Here is a tiny trained network, its code and every weight. The questions are about switching its units off for an input and a class, where a switched-off unit gives its printed mean instead of its output.

import numpy as np


def w(rows, s, z=0):
    codes = np.array(rows[::2]) - 128.0
    scale = np.full(codes.shape[1], s)
    scale[-1] = z or s
    return codes * scale


def norm(h):
    return h / np.sqrt((h * h).mean(-1, keepdims=True) + 1e-5)


def f(y):
    return np.maximum(y, 0)


def log_softmax(a):
    a = a - a.max(-1, keepdims=True)
    return a - np.log(np.exp(a).sum(-1, keepdims=True))


def net(x, mask):
    res = np.array(x, float).reshape(1, 8) / 4 @ E
    u = 0
    for l in range(3):
        y = f(norm(res) @ A[l][:, :-1].T + A[l][:, -1])
        res = res + np.where(mask[u : u + 13], y, B[l][:, -1]) @ B[l][:, :-1]
        u += 13
    return log_softmax(norm(res)[-1] @ U[:, :-1].T + U[:, -1])


A, B = {}, {}
E = w([
[65,206,254,115,40],'x0',
[136,134,132,126,142],'x1',
[192,237,82,196,74],'x2',
[137,135,133,126,143],'x3',
[121,123,122,129,108],'x4',
[124,126,127,130,125],'x5',
[60,179,71,51,146],'x6',
[125,126,127,130,125],'x7',
],0.0064)
A[0] = w([
[134,132,223,147,112,2],'0.n1',
[80,135,255,107,130,101],'0.n2',
[136,228,160,150,92,7],'0.n3',
[105,178,84,45,135,160],'0.n4',
[133,108,154,175,199,106],'0.n5',
[168,87,94,188,71,109],'0.n6',
[82,143,169,145,125,104],'0.n7',
[88,169,169,103,79,124],'0.n8',
[142,188,61,204,145,100],'0.n9',
[178,186,96,108,123,117],'0.n10',
[109,120,164,128,189,134],'0.n11',
[159,53,161,49,130,141],'0.n12',
[144,133,150,223,107,126],'0.n13',
],0.0099,0.0033)
B[0] = w([
[75,105,108,137,26,192],'0.n1',
[131,101,126,68,2,255],'0.n2',
[35,101,124,235,174,202],'0.n3',
[66,199,58,44,183,205],'0.n4',
[123,114,94,118,109,176],'0.n5',
[177,152,120,128,218,193],'0.n6',
[156,99,146,109,34,179],'0.n7',
[154,106,188,137,147,220],'0.n8',
[195,116,114,74,58,205],'0.n9',
[126,81,83,130,24,178],'0.n10',
[132,62,107,126,99,176],'0.n11',
[102,90,87,170,109,219],'0.n12',
[171,156,131,79,180,200],'0.n13',
],0.0057,0.006)
A[1] = w([
[122,149,152,147,82,245],'1.n1',
[93,146,81,109,106,102],'1.n2',
[90,156,136,82,101,154],'1.n3',
[153,48,105,77,203,96],'1.n4',
[69,129,145,128,79,85],'1.n5',
[162,62,136,201,100,166],'1.n6',
[140,108,166,149,120,62],'1.n7',
[69,119,157,178,119,165],'1.n8',
[125,150,137,88,147,66],'1.n9',
[143,98,83,131,134,125],'1.n10',
[98,158,125,71,145,7],'1.n11',
[113,246,174,178,98,93],'1.n12',
[93,83,69,157,132,137],'1.n13',
],0.012,0.0017)
B[1] = w([
[74,107,101,93,141,213],'1.n1',
[68,139,59,128,127,187],'1.n2',
[232,159,160,125,180,203],'1.n3',
[64,145,136,189,127,254],'1.n4',
[131,121,90,104,200,217],'1.n5',
[154,134,239,156,87,237],'1.n6',
[102,70,60,147,45,158],'1.n7',
[164,121,37,140,94,177],'1.n8',
[162,63,152,158,117,141],'1.n9',
[137,169,97,121,162,203],'1.n10',
[151,136,204,165,158,163],'1.n11',
[57,58,127,196,254,204],'1.n12',
[101,155,177,190,125,209],'1.n13',
],0.0078,0.0067)
A[2] = w([
[168,67,105,223,149,112],'2.n1',
[30,47,172,97,154,149],'2.n2',
[161,107,224,26,124,225],'2.n3',
[48,198,185,201,120,193],'2.n4',
[247,134,126,169,182,6],'2.n5',
[75,127,113,118,85,174],'2.n6',
[241,204,43,140,83,128],'2.n7',
[72,139,99,19,140,84],'2.n8',
[186,132,56,138,122,51],'2.n9',
[98,118,70,124,161,97],'2.n10',
[74,201,56,123,141,100],'2.n11',
[93,174,141,160,193,213],'2.n12',
[111,15,255,234,85,44],'2.n13',
],0.0085,0.0019)
B[2] = w([
[198,146,190,122,150,200],'2.n1',
[171,198,120,83,163,212],'2.n2',
[38,124,151,2,79,169],'2.n3',
[130,65,125,184,208,192],'2.n4',
[87,168,224,101,143,158],'2.n5',
[89,170,124,145,182,164],'2.n6',
[168,239,135,100,81,171],'2.n7',
[178,137,234,181,150,170],'2.n8',
[102,162,148,114,81,151],'2.n9',
[109,127,119,83,128,165],'2.n10',
[90,92,23,130,92,178],'2.n11',
[119,26,153,134,63,186],'2.n12',
[196,100,81,184,96,255],'2.n13',
],0.0083,0.0096)
U = w([
[170,85,166,212,152,252],'0',
[39,112,90,139,235,115],'1',
[123,63,171,99,35,36],'2',
[87,155,198,27,169,106],'3',
[205,253,201,142,140,38],'4',
[117,234,54,112,118,106],'5',
],0.018,0.0038)

Each question gives the input, the list of numbers given to net, and the class t.
The units are the neurons (one row each of A and B). Each row of codes is followed by its name. A weight is (code - 128) times the scale printed after its matrix; where a second scale follows, it is the last column's (A, B and U).
mask holds one flag per neuron, layer by layer. A switched-off neuron (its flag False) gives its mean, the last column of its row in B, instead of its output. The means were averaged over made-up inputs and are rounded, as every weight is.
A unit's drop is (log p(t) with every unit on - log p(t) with that unit switched off) / (log p(t) with every unit on - log p(t) with every unit switched off).
The circuit of an input: a set's keep is (log p(t) with only the set's units on - log p(t) with every unit switched off) / (log p(t) with every unit on - log p(t) with every unit switched off). Starting from the 12 units with the biggest drops (on a tie, the unit counted first), units are removed one at a time, each time the one whose removal leaves the highest keep (on an exact tie, the one counted first), for as long as the keep stays at least 0.8.
circuit, biggest first: the units of the circuit, biggest drop first
k most important neurons: the k neurons with the biggest drops, biggest first
k most important neurons of layer l: the k neurons of layer l with the biggest drops, biggest first
drop of u: that unit's drop, to one decimal
input [-5,3,3,-4,4,-7,0,-2], class 4: most important neuron of layer 0 -> 0.n4
input [1,4,-8,8,0,-1,-8,-6], class 2: circuit, biggest first -> 0.n2, 2.n3
input [4,-5,0,4,3,6,-2,3], class 2: 2 most important neurons -> 0.n2, 1.n4
input [8,7,0,-7,-6,8,-7,4], class 2: 3 most important neurons -> 0.n2, 1.n4, 0.n7
input [-2,3,4,-5,-3,0,0,1], class 4: 2 most important neurons -> 0.n4, 0.n2
input [1,6,0,7,3,1,7,-7], class 3: 3 most important neurons -> 1.n4, 0.n3, 2.n13
input [-3,-3,0,1,-6,-7,1,-6], class 1: 2 most important neurons -> 0.n2, 1.n4
input [-6,-2,1,-3,3,-6,7,1], class 5: 3 most important neurons of layer 1 -> 1.n12, 1.n1, 1.n5
input [1,-8,-7,7,3,1,-7,1], class 2: 2 most important neurons of layer 1 -> 1.n12, 1.n4
input [0,3,3,-6,-6,-6,2,-5], class 5: 2 most important neurons of layer 0 -> 0.n9, 0.n10
input [1,-7,-8,-3,5,-5,4,5], class 3: 2 most important neurons -> 0.n3, 1.n12
input [0,6,-4,-5,8,3,1,6], class 1: 2 most important neurons of layer 0 -> 0.n12, 0.n9
input [-2,4,1,7,-6,7,-8,2], class 4: 2 most important neurons of layer 1 -> 1.n12, 1.n13
input [3,-7,8,2,-3,-1,4,-2], class 1: circuit, biggest first -> 1.n12
input [6,-7,2,1,-8,-8,8,-6], class 1: drop of 0.n3 -> 0.2
input [-2,-3,2,7,-6,0,-2,-3], class 4: drop of 0.n4 -> 0.1
input [7,1,2,5,-1,2,4,8], class 1: drop of 0.n3 -> 0.3
